Below are the code and all the weights of a small trained network. Each question names an input and a target symbol and asks about switching units off, where a switched-off unit gives its printed mean instead of its output.

import numpy as np


def w(rows, s, z=0):
    codes = np.array(rows[::2]) - 128.0
    scale = np.full(codes.shape[1], s)
    scale[-1] = z or s
    return codes * scale


def f(y):
    return np.maximum(y, 0)


def softmax(a):
    e = np.exp(a - a.max(-1, keepdims=True))
    return e / e.sum(-1, keepdims=True)


def log_softmax(a):
    a = a - a.max(-1, keepdims=True)
    return a - np.log(np.exp(a).sum(-1, keepdims=True))


def net(x, mask):
    ids = ['ΔΘΛΞΦΩεζημστ'.index(c) for c in x.split()]
    T = len(ids)
    res = E[ids] + P[:T]
    u = 0
    for l in range(2):
        r = res
        for j in range(2):
            rows = slice(2 * j, 2 * j + 2)
            q, k, v = (r @ M[l][rows].T for M in (Q, K, V))
            z = softmax(np.where(np.tri(T) > 0, q @ k.T / 2**0.5, -1e9)) @ v
            o = O[l][rows]
            res = res + np.where(mask[u + j], z, o[:, -1]) @ o[:, :-1]
        u += 2
        y = f(res @ A[l][:, :-1].T + A[l][:, -1])
        res = res + np.where(mask[u : u + 4], y, B[l][:, -1]) @ B[l][:, :-1]
        u += 4
    return log_softmax(res[-1] @ U[:, :-1].T + U[:, -1])


Q, K, V, O, A, B = {}, {}, {}, {}, {}, {}
E = w([
[189,117,69,228,73],'Δ',
[161,141,214,69,186],'Θ',
[144,196,241,119,184],'Λ',
[255,147,35,70,38],'Ξ',
[123,109,126,50,213],'Φ',
[173,78,181,68,150],'Ω',
[66,216,95,121,126],'ε',
[111,81,45,87,138],'ζ',
[19,117,112,169,160],'η',
[72,143,80,44,186],'μ',
[153,113,188,130,61],'σ',
[70,133,198,118,45],'τ',
],0.006)
P = w([
[161,255,148,83,127],'0',
[135,98,138,154,201],'1',
[161,246,137,78,99],'2',
[125,83,131,148,177],'3',
[154,228,133,86,81],'4',
[126,74,124,146,159],'5',
[148,224,124,93,64],'6',
[115,55,119,136,140],'7',
[135,223,121,95,39],'8',
[107,40,112,130,121],'9',
[136,203,115,102,24],'10',
[96,24,102,124,100],'11',
[127,190,99,113,5],'12',
[110,52,117,131,139],'13',
],0.0044)
Q[0] = w([
[141,210,129,1,36],'L0H0',
[169,166,122,85,107],'L0H0',
[160,93,209,116,115],'L0H1',
[53,68,160,157,188],'L0H1',
],0.048)
K[0] = w([
[120,83,81,157,24],'L0H0',
[163,82,113,117,75],'L0H0',
[181,91,229,112,114],'L0H1',
[3,94,181,43,171],'L0H1',
],0.036)
V[0] = w([
[110,154,158,232,135],'L0H0',
[107,117,149,92,116],'L0H0',
[110,168,9,147,153],'L0H1',
[254,126,160,181,91],'L0H1',
],0.017)
O[0] = w([
[149,202,127,181,200,142],'L0H0',
[91,105,136,116,140,97],'L0H0',
[117,217,21,147,157,193],'L0H1',
[249,169,194,144,89,253],'L0H1',
],0.011,0.0054)
A[0] = w([
[73,90,210,145,177,158],'L0N0',
[179,52,108,32,251,121],'L0N1',
[151,175,111,56,123,4],'L0N2',
[209,6,71,157,174,148],'L0N3',
],0.018,0.0031)
B[0] = w([
[124,49,128,224,85,220],'L0N0',
[229,99,49,33,195,175],'L0N1',
[118,114,109,148,30,254],'L0N2',
[172,248,187,180,184,196],'L0N3',
],0.017,0.0063)
Q[1] = w([
[186,99,151,153,111],'L1H0',
[157,106,173,83,2],'L1H0',
[191,142,133,104,146],'L1H1',
[97,79,112,49,206],'L1H1',
],0.028)
K[1] = w([
[194,211,107,142,107],'L1H0',
[210,113,102,187,46],'L1H0',
[252,135,175,184,163],'L1H1',
[92,85,108,141,251],'L1H1',
],0.022)
V[1] = w([
[147,4,148,212,169],'L1H0',
[137,193,155,128,140],'L1H0',
[199,100,216,47,151],'L1H1',
[151,213,123,113,123],'L1H1',
],0.003)
O[1] = w([
[111,80,160,210,191,1],'L1H0',
[132,179,175,107,130,187],'L1H0',
[250,114,210,56,118,54],'L1H1',
[97,193,129,122,62,230],'L1H1',
],0.002,0.0038)
A[1] = w([
[141,232,184,162,150,40],'L1N0',
[136,181,248,163,186,159],'L1N1',
[4,67,187,80,23,6],'L1N2',
[16,161,153,51,254,80],'L1N3',
],0.011,0.0022)
B[1] = w([
[127,60,74,81,105,247],'L1N0',
[73,176,142,168,175,196],'L1N1',
[84,173,173,20,254,171],'L1N2',
[74,143,229,66,17,154],'L1N3',
],0.012,0.015)
U = w([
[78,234,31,161,213,208],'Δ',
[178,75,163,121,140,91],'Θ',
[110,14,144,158,107,88],'Λ',
[201,160,105,155,50,229],'Ξ',
[164,97,82,84,181,29],'Φ',
[218,211,218,152,178,86],'Ω',
[44,113,160,126,69,176],'ε',
[202,254,198,53,161,21],'ζ',
[53,25,40,137,137,80],'η',
[103,64,82,64,134,2],'μ',
[115,154,199,227,128,102],'σ',
[101,81,163,110,183,188],'τ',
],0.0046,0.003)

Each question gives the input, a string of symbols that net reads in full, and the target symbol t.
The units are the heads (2 rows each of Q, K, V and O) and the neurons (one row each of A and B). Each row of codes is followed by its name. A weight is (code - 128) times the scale printed after its matrix; where a second scale follows, it is the last column's (O, A, B and U).
mask holds one flag per unit, layer by layer, with each layer's heads first. A switched-off unit (its flag False) gives its mean, the last column of its rows in O or B, instead of its output. The means were averaged over made-up inputs and are rounded, as every weight is.
A unit's drop is (log p(t) with every unit on - log p(t) with that unit switched off) / (log p(t) with every unit on - log p(t) with every unit switched off).
The circuit of an input: a set's keep is (log p(t) with only the set's units on - log p(t) with every unit switched off) / (log p(t) with every unit on - log p(t) with every unit switched off). Starting from all 12 units, units are removed one at a time, each time the one whose removal leaves the highest keep (on an exact tie, the one counted first), for as long as the keep stays at least 0.8.
circuit, biggest first: the units of the circuit, biggest drop first
unit that matters most: the unit with the biggest drop
k most important neurons: the k neurons with the biggest drops, biggest first
k most important neurons of layer l: the k neurons of layer l with the biggest drops, biggest first
heads that matter: for each layer, one digit per head in row order, 1 if its drop is at least 0.15 and else 0, layers parted by /
input Δ τ Ξ Δ ε Δ Ξ ε τ, target ζ: most important neuron of layer 1	L1N2
input Ξ Ω Ξ ζ Ξ τ ζ Ω Λ τ Λ, target ζ: heads that matter	10 / 00
input Δ η ε Λ Δ Δ Δ Δ ζ, target Ξ: 3 most important neurons	L0N2, L1N2, L1N1
input Ξ Δ Δ σ ζ Δ σ Ω τ Ξ, target Ξ: 2 most important neurons	L0N2, L0N3
input ζ σ Ξ Δ η, target ε: 2 most important neurons	L1N3, L0N2
input η ε μ Δ τ, target Ξ: 3 most important neurons	L0N2, L1N2, L0N3
input Δ ε Θ Δ ε ε, target ε: heads that matter	01 / 00
input Δ Θ τ Δ ε Δ, target Δ: circuit, biggest first	L1N1, L0N3, L0N2
input Δ ε τ Φ σ Δ Δ ε Δ Δ Δ Ξ Ξ, target ζ: 3 most important neurons	L1N2, L0N2, L1N0
input ζ Δ σ ζ ε μ, target μ: circuit, biggest first	L0N1, L0H1, L1N3
input Δ ε Ω τ ε ε Ω η Δ Ξ Ω, target ζ: 4 most important neurons	L1N2, L0N3, L0N2, L1N0
input ε τ Φ Δ Ω Ω Δ ζ, target ζ: 2 most important neurons	L0N3, L0N1
input Δ Δ ε σ, target σ: 2 most important neurons	L1N1, L0N0
input Δ Δ Δ Δ Ω, target Ξ: circuit, biggest first	L0N2, L0H1, L1N2
input Ξ Λ η Δ ε Ξ, target Ξ: 3 most important neurons	L0N2, L1N2, L1N0
input σ Λ Θ ε τ Λ ε, target Δ: 2 most important neurons of layer 0	L0N3, L0N1
input Δ Δ σ Λ, target Λ: unit that matters most	L0H1
input ε Δ ε Ω Δ ε ε ε μ Δ Θ, target Ξ: 4 most important neurons	L0N2, L1N2, L1N1, L0N3
input ε Δ τ Δ Δ Δ Δ τ σ Λ Ξ σ ε, target ζ: 2 most important neurons	L1N2, L0N2
input Ω Φ μ μ ε η, target η: circuit, biggest first	L0H1
input η Δ σ, target Ξ: 3 most important neurons	L0N2, L1N2, L0N3
input σ Δ Δ Δ Ξ ε Λ Θ Θ, target ζ: 3 most important neurons	L0N2, L1N2, L0N3
input Δ Δ Δ τ τ τ μ, target Ξ: 2 most important neurons of layer 0	L0N2, L0N0
input Δ ε σ, target Ξ: circuit, biggest first	L0H1, L0N2, L1N2
input Ξ Δ Δ ε Ω τ Δ τ τ τ Θ τ Ω, target Ξ: 2 most important neurons of layer 0	L0N2, L0N0
